Below are the code and all the weights of a small trained network. Each question names an input and a target symbol and asks about switching units off, where a switched-off unit gives its printed mean instead of its output.

import numpy as np


def w(rows, s, z=0):
    codes = np.array(rows[::2]) - 128.0
    scale = np.full(codes.shape[1], s)
    scale[-1] = z or s
    return codes * scale


def f(y):
    return np.maximum(y, 0)


def softmax(a):
    e = np.exp(a - a.max(-1, keepdims=True))
    return e / e.sum(-1, keepdims=True)


def log_softmax(a):
    a = a - a.max(-1, keepdims=True)
    return a - np.log(np.exp(a).sum(-1, keepdims=True))


def net(x, mask):
    ids = ['Φαγδηθ'.index(c) for c in x.split()]
    T = len(ids)
    res = E[ids] + P[:T]
    u = 0
    for l in range(3):
        q, k, v = (res @ M[l].T for M in (Q, K, V))
        z = softmax(np.where(np.tri(T) > 0, q @ k.T / 3**0.5, -1e9)) @ v
        res = res + np.where(mask[u], z, O[l][:, -1]) @ O[l][:, :-1]
        u += 1
        y = f(res @ A[l][:, :-1].T + A[l][:, -1])
        res = res + np.where(mask[u : u + 12], y, B[l][:, -1]) @ B[l][:, :-1]
        u += 12
    return log_softmax(res[-1] @ U[:, :-1].T + U[:, -1])


Q, K, V, O, A, B = {}, {}, {}, {}, {}, {}
E = w([
[74,106,105,133],'Φ',
[158,77,213,207],'α',
[150,122,73,83],'γ',
[19,40,32,69],'δ',
[228,197,254,104],'η',
[82,186,174,228],'θ',
],0.0095)
P = w([
[59,150,94,94],'0',
[128,75,144,118],'1',
[129,122,170,92],'2',
[104,179,182,68],'3',
[196,157,40,82],'4',
[190,161,25,119],'5',
[187,207,79,155],'6',
[222,211,46,199],'7',
[229,254,51,237],'8',
],0.006)
Q[0] = w([
[109,135,171,39],'L0H0',
[92,133,163,2],'L0H0',
[100,118,86,150],'L0H0',
],0.0071)
K[0] = w([
[92,71,246,255],'L0H0',
[6,192,172,183],'L0H0',
[186,173,161,82],'L0H0',
],0.0061)
V[0] = w([
[120,98,97,223],'L0H0',
[3,204,226,109],'L0H0',
[139,166,243,194],'L0H0',
],0.0073)
O[0] = w([
[59,70,235,11,6],'L0H0',
[73,86,181,246,254],'L0H0',
[200,1,111,220,226],'L0H0',
],0.005,0.0019)
A[0] = w([
[117,145,89,195,202],'L0N0',
[114,71,169,116,128],'L0N1',
[105,19,97,67,4],'L0N2',
[135,96,145,150,12],'L0N3',
[78,150,129,140,108],'L0N4',
[137,165,107,178,171],'L0N5',
[115,150,49,156,109],'L0N6',
[137,81,40,98,152],'L0N7',
[136,254,163,142,145],'L0N8',
[117,157,85,102,8],'L0N9',
[140,174,184,73,83],'L0N10',
[134,177,135,175,128],'L0N11',
],0.0094,0.0022)
B[0] = w([
[124,164,105,178,203],'L0N0',
[169,94,130,148,145],'L0N1',
[211,185,254,167,147],'L0N2',
[114,112,144,111,134],'L0N3',
[15,197,144,150,144],'L0N4',
[136,195,145,127,204],'L0N5',
[139,175,86,174,179],'L0N6',
[153,237,167,184,184],'L0N7',
[178,162,109,143,254],'L0N8',
[180,173,157,109,140],'L0N9',
[252,59,107,170,175],'L0N10',
[141,219,157,127,201],'L0N11',
],0.0066,0.0053)
Q[1] = w([
[134,192,2,147],'L1H0',
[118,87,19,94],'L1H0',
[56,137,145,178],'L1H0',
],0.0064)
K[1] = w([
[133,86,2,174],'L1H0',
[100,7,139,45],'L1H0',
[136,105,112,67],'L1H0',
],0.0066)
V[1] = w([
[100,98,102,58],'L1H0',
[131,255,179,150],'L1H0',
[182,96,97,132],'L1H0',
],0.0088)
O[1] = w([
[141,252,121,99,42],'L1H0',
[132,34,2,37,254],'L1H0',
[177,152,188,108,125],'L1H0',
],0.0066,0.011)
A[1] = w([
[10,107,110,140,129],'L1N0',
[127,137,101,43,16],'L1N1',
[200,24,169,192,210],'L1N2',
[40,186,217,155,252],'L1N3',
[148,108,128,149,113],'L1N4',
[132,152,193,112,60],'L1N5',
[183,94,210,125,11],'L1N6',
[254,216,209,91,55],'L1N7',
[124,170,127,61,60],'L1N8',
[178,79,125,34,169],'L1N9',
[140,71,61,123,36],'L1N10',
[82,24,40,106,109],'L1N11',
],0.0071,0.0026)
B[1] = w([
[132,54,50,70,155],'L1N0',
[137,184,185,98,137],'L1N1',
[187,99,137,129,254],'L1N2',
[2,164,239,211,135],'L1N3',
[151,135,134,205,156],'L1N4',
[205,138,124,138,128],'L1N5',
[107,118,73,17,154],'L1N6',
[127,60,106,240,192],'L1N7',
[125,247,192,114,133],'L1N8',
[109,41,99,103,206],'L1N9',
[168,131,232,107,193],'L1N10',
[166,41,111,94,213],'L1N11',
],0.0057,0.0077)
Q[2] = w([
[254,36,66,139],'L2H0',
[104,55,55,144],'L2H0',
[96,100,103,53],'L2H0',
],0.0081)
K[2] = w([
[190,184,99,235],'L2H0',
[99,213,56,135],'L2H0',
[2,205,13,78],'L2H0',
],0.0064)
V[2] = w([
[2,58,66,223],'L2H0',
[148,55,94,103],'L2H0',
[44,157,91,70],'L2H0',
],0.006)
O[2] = w([
[252,171,162,139,138],'L2H0',
[106,99,83,160,255],'L2H0',
[158,160,137,44,31],'L2H0',
],0.014,0.0073)
A[2] = w([
[152,135,86,145,96],'L2N0',
[154,109,85,144,73],'L2N1',
[153,146,126,188,99],'L2N2',
[149,136,206,110,184],'L2N3',
[38,139,111,113,158],'L2N4',
[95,121,208,100,140],'L2N5',
[10,107,159,86,144],'L2N6',
[100,180,209,39,1],'L2N7',
[102,88,168,59,120],'L2N8',
[181,88,186,91,103],'L2N9',
[167,191,192,77,179],'L2N10',
[119,138,85,129,81],'L2N11',
],0.011,0.0047)
B[2] = w([
[124,137,203,100,208],'L2N0',
[132,101,144,75,251],'L2N1',
[144,108,184,100,198],'L2N2',
[2,144,85,244,139],'L2N3',
[72,104,155,155,141],'L2N4',
[112,106,185,75,128],'L2N5',
[12,237,99,161,139],'L2N6',
[232,62,142,67,135],'L2N7',
[70,148,74,25,138],'L2N8',
[111,244,177,125,168],'L2N9',
[173,197,41,155,146],'L2N10',
[116,151,183,65,157],'L2N11',
],0.0071,0.012)
U = w([
[175,195,10,243,159],'Φ',
[76,136,231,183,216],'α',
[57,138,83,154,193],'γ',
[152,95,117,66,3],'δ',
[144,24,9,201,121],'η',
[234,86,253,68,51],'θ',
],0.0059,0.0034)

Each question gives the input, a string of symbols that net reads in full, and the target symbol t.
The units are the heads (3 rows each of Q, K, V and O) and the neurons (one row each of A and B). Each row of codes is followed by its name. A weight is (code - 128) times the scale printed after its matrix; where a second scale follows, it is the last column's (O, A, B and U).
mask holds one flag per unit, layer by layer, with each layer's heads first. A switched-off unit (its flag False) gives its mean, the last column of its rows in O or B, instead of its output. The means were averaged over made-up inputs and are rounded, as every weight is.
A unit's drop is (log p(t) with every unit on - log p(t) with that unit switched off) / (log p(t) with every unit on - log p(t) with every unit switched off).
The circuit of an input: a set's keep is (log p(t) with only the set's units on - log p(t) with every unit switched off) / (log p(t) with every unit on - log p(t) with every unit switched off). Starting from the 12 units with the biggest drops (on a tie, the unit counted first), units are removed one at a time, each time the one whose removal leaves the highest keep (on an exact tie, the one counted first), for as long as the keep stays at least 0.8.
units of the circuit, in order: the units of the circuit, biggest drop first
k most important neurons: the k neurons with the biggest drops, biggest first
top k neurons in layer l: the k neurons of layer l with the biggest drops, biggest first
drop when u is switched off: that unit's drop, to one decimal
input θ δ θ, target θ: units of the circuit, in order -> L2H0, L0H0
input η Φ Φ Φ δ γ η, target η: top neuron in layer 1 -> L1N7
input α η Φ, target α: 2 most important neurons -> L0N7, L1N3
input δ η Φ, target δ: 2 most important neurons -> L2N8, L0N4
input γ Φ θ γ, target γ: top 2 neurons in layer 1 -> L1N7, L1N8
input Φ γ θ, target Φ: 3 most important neurons -> L2N10, L1N2, L1N3
input γ Φ α, target γ: top 3 neurons in layer 1 -> L1N7, L1N8, L1N1
input δ δ γ, target δ: 2 most important neurons -> L0N2, L2N8
input Φ η Φ γ, target Φ: top 2 neurons in layer 0 -> L0N8, L0N10
input η θ α, target θ: top 2 neurons in layer 1 -> L1N9, L1N2
input Φ δ θ, target Φ: 3 most important neurons -> L2N10, L1N3, L1N2
input γ Φ Φ Φ Φ Φ, target Φ: top 2 neurons in layer 1 -> L1N2, L1N9
input δ δ θ δ, target δ: 2 most important neurons -> L0N4, L2N8
input θ Φ γ γ, target θ: units of the circuit, in order -> L2H0
input η δ γ α δ η θ η, target θ: top 3 neurons in layer 1 -> L1N9, L1N2, L1N10
input γ θ η Φ, target γ: top 2 neurons in layer 2 -> L2N6, L2N8
input Φ η δ, target Φ: drop when L0N10 is switched off -> 0.2
input Φ η γ, target Φ: drop when L0N6 is switched off -> 0.1
input γ Φ γ Φ γ γ η θ, target γ: drop when L2N11 is switched off -> 0.1
input Φ γ η Φ, target Φ: most important neuron -> L2N10
